Below are the code and all the weights of a small trained network. Each question names an input and a class and asks about switching units off, where a switched-off unit gives its printed mean instead of its output.

import numpy as np


def w(rows, s, z=0):
    codes = np.array(rows[::2]) - 128.0
    scale = np.full(codes.shape[1], s)
    scale[-1] = z or s
    return codes * scale


def f(y):
    return np.maximum(y, 0)


def log_softmax(a):
    a = a - a.max(-1, keepdims=True)
    return a - np.log(np.exp(a).sum(-1, keepdims=True))


def net(x, mask):
    res = np.array(x, float).reshape(1, 6) / 4 @ E
    y = f(res @ A[0][:, :-1].T + A[0][:, -1])
    res = res + np.where(mask, y, B[0][:, -1]) @ B[0][:, :-1]
    return log_softmax(res[-1] @ U[:, :-1].T + U[:, -1])


A, B = {}, {}
E = w([
[128,129,128,127,127,128,130,128,130,127],'x0',
[125,125,127,131,130,128,124,127,123,129],'x1',
[77,175,132,112,105,150,11,154,194,113],'x2',
[180,156,152,98,245,129,125,164,152,108],'x3',
[91,80,103,76,125,109,135,131,91,3],'x4',
[125,125,127,131,130,128,125,127,123,128],'x5',
],0.018)
A[0] = w([
[161,139,128,141,129,123,178,122,132,208,197],'neuron 1',
[94,114,131,155,110,129,147,119,117,136,141],'neuron 2',
[127,119,118,142,143,110,122,140,131,139,118],'neuron 3',
[171,142,128,104,226,127,110,133,139,114,151],'neuron 4',
[142,119,134,135,140,128,156,113,106,162,170],'neuron 5',
[137,131,123,140,144,124,142,125,140,121,129],'neuron 6',
[144,92,126,109,128,126,226,125,69,48,137],'neuron 7',
[101,137,127,90,101,127,58,127,158,11,36],'neuron 8',
[133,165,130,124,116,133,40,135,182,220,137],'neuron 9',
[116,110,123,137,3,122,132,120,106,146,248],'neuron 10',
[120,133,131,156,131,124,124,141,141,133,104],'neuron 11',
[161,122,132,145,147,133,188,121,100,226,192],'neuron 12',
],0.023,0.015)
B[0] = w([
[115,130,136,137,72,141,122,210,130,141,226],'neuron 1',
[148,99,133,140,105,123,111,100,136,146,164],'neuron 2',
[164,134,121,105,101,112,129,142,166,139,135],'neuron 3',
[144,123,151,134,208,105,124,211,129,128,216],'neuron 4',
[114,98,121,144,107,127,127,169,116,130,186],'neuron 5',
[105,129,113,134,154,132,145,144,119,106,145],'neuron 6',
[152,88,110,123,196,93,126,15,130,109,253],'neuron 7',
[118,97,122,134,47,146,134,254,125,144,214],'neuron 8',
[130,208,160,128,196,131,130,22,133,135,221],'neuron 9',
[94,145,106,117,14,148,133,24,125,122,240],'neuron 10',
[151,146,117,101,131,130,121,120,120,118,138],'neuron 11',
[113,126,121,114,62,147,130,226,127,120,248],'neuron 12',
],0.026,0.042)
U = w([
[62,127,108,115,26,162,146,159,101,133,249],'0',
[135,127,159,138,140,111,141,255,113,125,104],'1',
[90,203,147,114,114,153,114,46,142,146,37],'2',
[163,208,202,137,231,104,107,140,156,142,228],'3',
[116,103,87,108,115,99,140,38,114,88,81],'4',
[191,105,139,130,232,47,133,131,128,81,27],'5',
],0.01,0.0012)

Each question gives the input, the list of numbers given to net, and the class t.
The units are the neurons (one row each of A and B). Each row of codes is followed by its name. A weight is (code - 128) times the scale printed after its matrix; where a second scale follows, it is the last column's (A, B and U).
mask holds one flag per neuron, in row order. A switched-off neuron (its flag False) gives its mean, the last column of its row in B, instead of its output. The means were averaged over made-up inputs and are rounded, as every weight is.
A unit's drop is (log p(t) with every unit on - log p(t) with that unit switched off) / (log p(t) with every unit on - log p(t) with every unit switched off).
The circuit of an input: a set's keep is (log p(t) with only the set's units on - log p(t) with every unit switched off) / (log p(t) with every unit on - log p(t) with every unit switched off). Starting from all 12 units, units are removed one at a time, each time the one whose removal leaves the highest keep (on an exact tie, the one counted first), for as long as the keep stays at least 0.8.
circuit, biggest first: the units of the circuit, biggest drop first
unit that matters most: the unit with the biggest drop
k most important neurons: the k neurons with the biggest drops, biggest first
drop of u: that unit's drop, to one decimal
input [-4,6,0,0,6,4], class 4: 4 most important neurons : (neuron 7; neuron 12; neuron 1; neuron 4)
input [1,-7,-5,-6,2,0], class 4: unit that matters most : neuron 7
input [-1,0,-3,1,1,-2], class 5: circuit, biggest first : (neuron 10; neuron 8)
input [2,2,-1,0,1,-4], class 4: 3 most important neurons : (neuron 8; neuron 12; neuron 4)
input [-1,-4,1,-5,-4,1], class 2: 2 most important neurons : (neuron 9; neuron 8)
input [-7,6,-7,8,1,-7], class 5: 2 most important neurons : (neuron 7; neuron 8)
input [-2,0,-6,-4,1,3], class 4: 2 most important neurons : (neuron 7; neuron 8)
input [-7,-2,-5,-2,1,1], class 4: 2 most important neurons : (neuron 7; neuron 8)
input [-8,0,0,3,-6,-8], class 1: 3 most important neurons : (neuron 7; neuron 12; neuron 1)
input [-1,8,-3,3,0,4], class 1: 2 most important neurons : (neuron 9; neuron 10)
input [-6,5,8,4,0,8], class 3: 2 most important neurons : (neuron 9; neuron 12)
input [-8,-7,-4,-5,7,2], class 4: drop of neuron 3 : 0.0
input [-4,-5,5,3,-4,-3], class 3: drop of neuron 10 : 0.1
input [-4,-5,-1,7,8,-7], class 5: unit that matters most : neuron 7
input [-1,-8,1,-7,-5,-8], class 2: drop of neuron 9 : 1.4
input [-1,-5,0,8,0,-1], class 1: 2 most important neurons : (neuron 7; neuron 9)
input [1,8,7,0,-1,2], class 2: 2 most important neurons : (neuron 9; neuron 4)
